Here is a tiny trained network, its code and every weight. The questions are about switching its units off for an input and a target symbol, where a switched-off unit gives its printed mean instead of its output.

import numpy as np


def w(rows, s, z=0):
    codes = np.array(rows[::2]) - 128.0
    scale = np.full(codes.shape[1], s)
    scale[-1] = z or s
    return codes * scale


def norm(h):
    return h / np.sqrt((h * h).mean(-1, keepdims=True) + 1e-5)


def softmax(a):
    e = np.exp(a - a.max(-1, keepdims=True))
    return e / e.sum(-1, keepdims=True)


def log_softmax(a):
    a = a - a.max(-1, keepdims=True)
    return a - np.log(np.exp(a).sum(-1, keepdims=True))


def net(x, mask):
    ids = ['αβγδεζηλμξπτφω'.index(c) for c in x.split()]
    T = len(ids)
    res = E[ids] + P[:T]
    u = 0
    for l in range(3):
        r = norm(res)
        for j in range(2):
            rows = slice(2 * j, 2 * j + 2)
            q, k, v = (r @ M[l][rows].T for M in (Q, K, V))
            z = softmax(np.where(np.tri(T) > 0, q @ k.T / 2**0.5, -1e9)) @ v
            o = O[l][rows]
            res = res + np.where(mask[u + j], z, o[:, -1]) @ o[:, :-1]
        u += 2
    return log_softmax(norm(res)[-1] @ U[:, :-1].T + U[:, -1])


Q, K, V, O = {}, {}, {}, {}
E = w([
[90,197,124,125,156,80,86,159],'α',
[159,181,126,159,155,121,99,140],'β',
[132,152,88,163,81,112,195,201],'γ',
[203,100,114,152,50,36,2,196],'δ',
[85,145,163,116,39,104,219,34],'ε',
[107,104,240,105,125,114,137,134],'ζ',
[118,140,86,120,134,160,107,89],'η',
[111,162,99,116,128,149,121,96],'λ',
[149,180,126,130,134,129,111,135],'μ',
[135,84,182,165,204,57,188,239],'ξ',
[119,162,109,139,142,152,112,116],'π',
[62,65,182,244,116,160,190,133],'τ',
[143,158,127,163,157,138,99,111],'φ',
[119,151,95,130,149,148,118,108],'ω',
],0.017)
P = w([
[204,100,212,52,83,79,183,171],'0',
[67,231,32,190,3,135,100,120],'1',
[96,208,59,206,31,114,78,112],'2',
[84,192,49,194,31,129,89,99],'3',
[87,180,65,204,29,122,93,103],'4',
[79,148,62,171,37,116,100,78],'5',
[68,117,55,173,47,119,105,80],'6',
[82,140,74,171,55,99,108,105],'7',
[79,116,72,165,40,117,97,84],'8',
[64,90,62,161,57,114,102,74],'9',
[65,87,71,166,77,102,113,86],'10',
[70,86,74,165,73,101,98,89],'11',
[54,117,61,168,69,110,87,89],'12',
],0.0035)
Q[0] = w([
[91,42,43,98,125,150,142,121],'0.h1',
[104,97,171,206,2,49,237,198],'0.h1',
[160,22,214,87,24,73,220,219],'0.h2',
[125,214,158,90,200,217,87,89],'0.h2',
],0.0079)
K[0] = w([
[121,62,73,123,100,145,163,129],'0.h1',
[26,143,121,139,132,23,138,140],'0.h1',
[19,113,139,137,72,1,38,152],'0.h2',
[203,118,200,97,132,192,176,89],'0.h2',
],0.012)
V[0] = w([
[217,34,46,90,110,222,223,184],'0.h1',
[49,150,188,72,135,186,2,195],'0.h1',
[49,171,231,42,132,65,85,56],'0.h2',
[130,118,152,114,190,174,199,97],'0.h2',
],0.0048)
O[0] = w([
[193,167,194,166,135,86,126,151,3],'0.h1',
[128,1,118,144,186,153,205,34,134],'0.h1',
[129,32,130,102,162,102,139,117,136],'0.h2',
[150,70,147,51,171,180,96,149,70],'0.h2',
],0.0086,0.0045)
Q[1] = w([
[46,147,104,94,194,133,42,117],'1.h1',
[104,58,204,106,91,80,250,172],'1.h1',
[59,101,205,134,76,74,190,121],'1.h2',
[53,130,89,127,162,129,129,132],'1.h2',
],0.012)
K[1] = w([
[229,120,179,57,166,131,171,125],'1.h1',
[28,129,121,109,163,69,118,143],'1.h1',
[10,148,109,134,113,41,154,146],'1.h2',
[131,152,168,70,180,128,68,133],'1.h2',
],0.012)
V[1] = w([
[50,99,81,189,84,97,100,98],'1.h1',
[254,97,131,145,68,131,109,63],'1.h1',
[197,114,152,209,77,149,211,70],'1.h2',
[59,175,76,145,90,43,228,164],'1.h2',
],0.0068)
O[1] = w([
[82,130,79,137,80,112,192,160,201],'1.h1',
[75,151,146,5,136,123,78,137,85],'1.h1',
[34,142,144,136,131,100,105,135,106],'1.h2',
[119,71,128,126,170,127,126,72,253],'1.h2',
],0.012,0.0031)
Q[2] = w([
[82,99,174,33,141,114,153,198],'2.h1',
[177,175,2,49,172,138,53,59],'2.h1',
[147,52,183,165,115,32,254,137],'2.h2',
[165,136,35,81,249,221,107,49],'2.h2',
],0.0095)
K[2] = w([
[152,85,53,124,109,78,78,101],'2.h1',
[167,175,231,72,89,170,70,147],'2.h1',
[97,46,53,150,156,49,105,111],'2.h2',
[183,173,179,52,246,221,203,136],'2.h2',
],0.011)
V[2] = w([
[162,81,44,84,149,97,141,116],'2.h1',
[187,154,185,86,62,110,118,111],'2.h1',
[153,137,81,158,139,72,8,90],'2.h2',
[167,2,82,144,29,71,39,151],'2.h2',
],0.0093)
O[2] = w([
[174,150,165,148,115,51,125,91,2],'2.h1',
[67,116,152,205,79,103,142,145,34],'2.h1',
[130,59,83,108,56,157,136,116,163],'2.h2',
[61,106,42,110,44,146,4,158,188],'2.h2',
],0.014,0.0021)
U = w([
[74,76,89,115,33,115,56,192,163],'α',
[180,214,35,74,163,55,94,77,112],'β',
[171,165,101,199,197,169,41,54,53],'γ',
[82,49,220,71,182,120,57,85,170],'δ',
[95,193,198,23,102,151,114,196,185],'ε',
[178,29,90,147,94,95,255,122,92],'ζ',
[148,228,101,154,55,99,204,251,126],'η',
[200,133,207,157,82,204,80,162,165],'λ',
[67,209,134,171,186,97,7,127,85],'μ',
[159,151,64,28,182,232,147,183,98],'ξ',
[150,148,181,210,86,26,91,102,142],'π',
[7,104,174,218,173,218,162,163,32],'τ',
[194,158,165,101,236,76,167,185,253],'φ',
[25,181,143,76,97,44,205,89,90],'ω',
],0.0089,0.0055)

Each question gives the input, a string of symbols that net reads in full, and the target symbol t.
The units are the heads (2 rows each of Q, K, V and O). Each row of codes is followed by its name. A weight is (code - 128) times the scale printed after its matrix; where a second scale follows, it is the last column's (O and U).
mask holds one flag per head, layer by layer. A switched-off head (its flag False) gives its mean, the last column of its rows in O, instead of its output. The means were averaged over made-up inputs and are rounded, as every weight is.
A unit's drop is (log p(t) with every unit on - log p(t) with that unit switched off) / (log p(t) with every unit on - log p(t) with every unit switched off).
The circuit of an input: a set's keep is (log p(t) with only the set's units on - log p(t) with every unit switched off) / (log p(t) with every unit on - log p(t) with every unit switched off). Starting from all 6 units, units are removed one at a time, each time the one whose removal leaves the highest keep (on an exact tie, the one counted first), for as long as the keep stays at least 0.8.
units of the circuit, in order: the units of the circuit, biggest drop first
most important unit: the unit with the biggest drop
heads that matter: for each layer, one digit per head in row order, 1 if its drop is at least 0.15 and else 0, layers parted by /
input λ μ λ γ ε α φ π, target π: units of the circuit, in order => 2.h1, 0.h2, 1.h2
input β γ δ π ω π μ τ μ τ δ ξ ξ, target α: most important unit => 2.h2
input ξ φ ω π μ τ ε λ π, target γ: heads that matter => 00 / 10 / 00
input ζ γ β γ μ γ τ φ τ η ε ε β, target μ: units of the circuit, in order => 0.h2, 2.h2
input ε π γ ζ η λ ε γ α, target α: heads that matter => 11 / 01 / 11
input α γ γ γ φ, target β: units of the circuit, in order => 2.h1, 0.h1
input μ μ α π π ω η η ξ β ξ τ ζ, target ζ: heads that matter => 00 / 10 / 00
input ω π δ ω, target λ: heads that matter => 11 / 11 / 10
input τ γ τ β ζ δ β α, target ξ: units of the circuit, in order => 1.h2, 2.h1, 0.h1
input β φ ξ β, target ζ: heads that matter => 00 / 10 / 01
input λ φ ζ μ φ α δ τ γ π ω π, target π: heads that matter => 11 / 01 / 10
input μ δ β π γ π λ α μ, target δ: heads that matter => 10 / 10 / 00
input λ ξ η ζ β ζ φ ε ω β, target π: units of the circuit, in order => 2.h1, 0.h2, 1.h2, 0.h1
input ω δ τ ω τ γ β, target λ: most important unit => 0.h2
input α β ζ ε γ μ, target β: units of the circuit, in order => 2.h1, 0.h1, 1.h1, 2.h2
input α ω λ τ γ μ φ π τ, target ζ: units of the circuit, in order => 2.h1, 1.h1
input ε φ α τ δ ω φ, target α: units of the circuit, in order => 1.h2, 0.h2, 2.h2
input π τ η δ γ ξ φ ξ ε, target α: heads that matter => 00 / 00 / 01
input τ ζ π β, target ξ: units of the circuit, in order => 2.h1, 0.h1
input γ δ ζ φ τ λ, target τ: heads that matter => 11 / 00 / 11
input ε ω γ γ φ π λ γ π τ λ, target α: heads that matter => 11 / 01 / 11
input π δ β π ε ξ η, target φ: units of the circuit, in order => 2.h2, 0.h1, 0.h2, 1.h2
input ξ ξ ε λ, target γ: units of the circuit, in order => 1.h1, 0.h2
input τ η η β λ η γ α, target ξ: units of the circuit, in order => 2.h1, 1.h2
input α γ ε, target ζ: most important unit => 1.h1
input τ β ε τ π μ ξ ξ τ π, target ξ: heads that matter => 01 / 01 / 10
input τ β π δ η γ ξ γ π ξ π ε τ, target α: heads that matter => 00 / 00 / 01
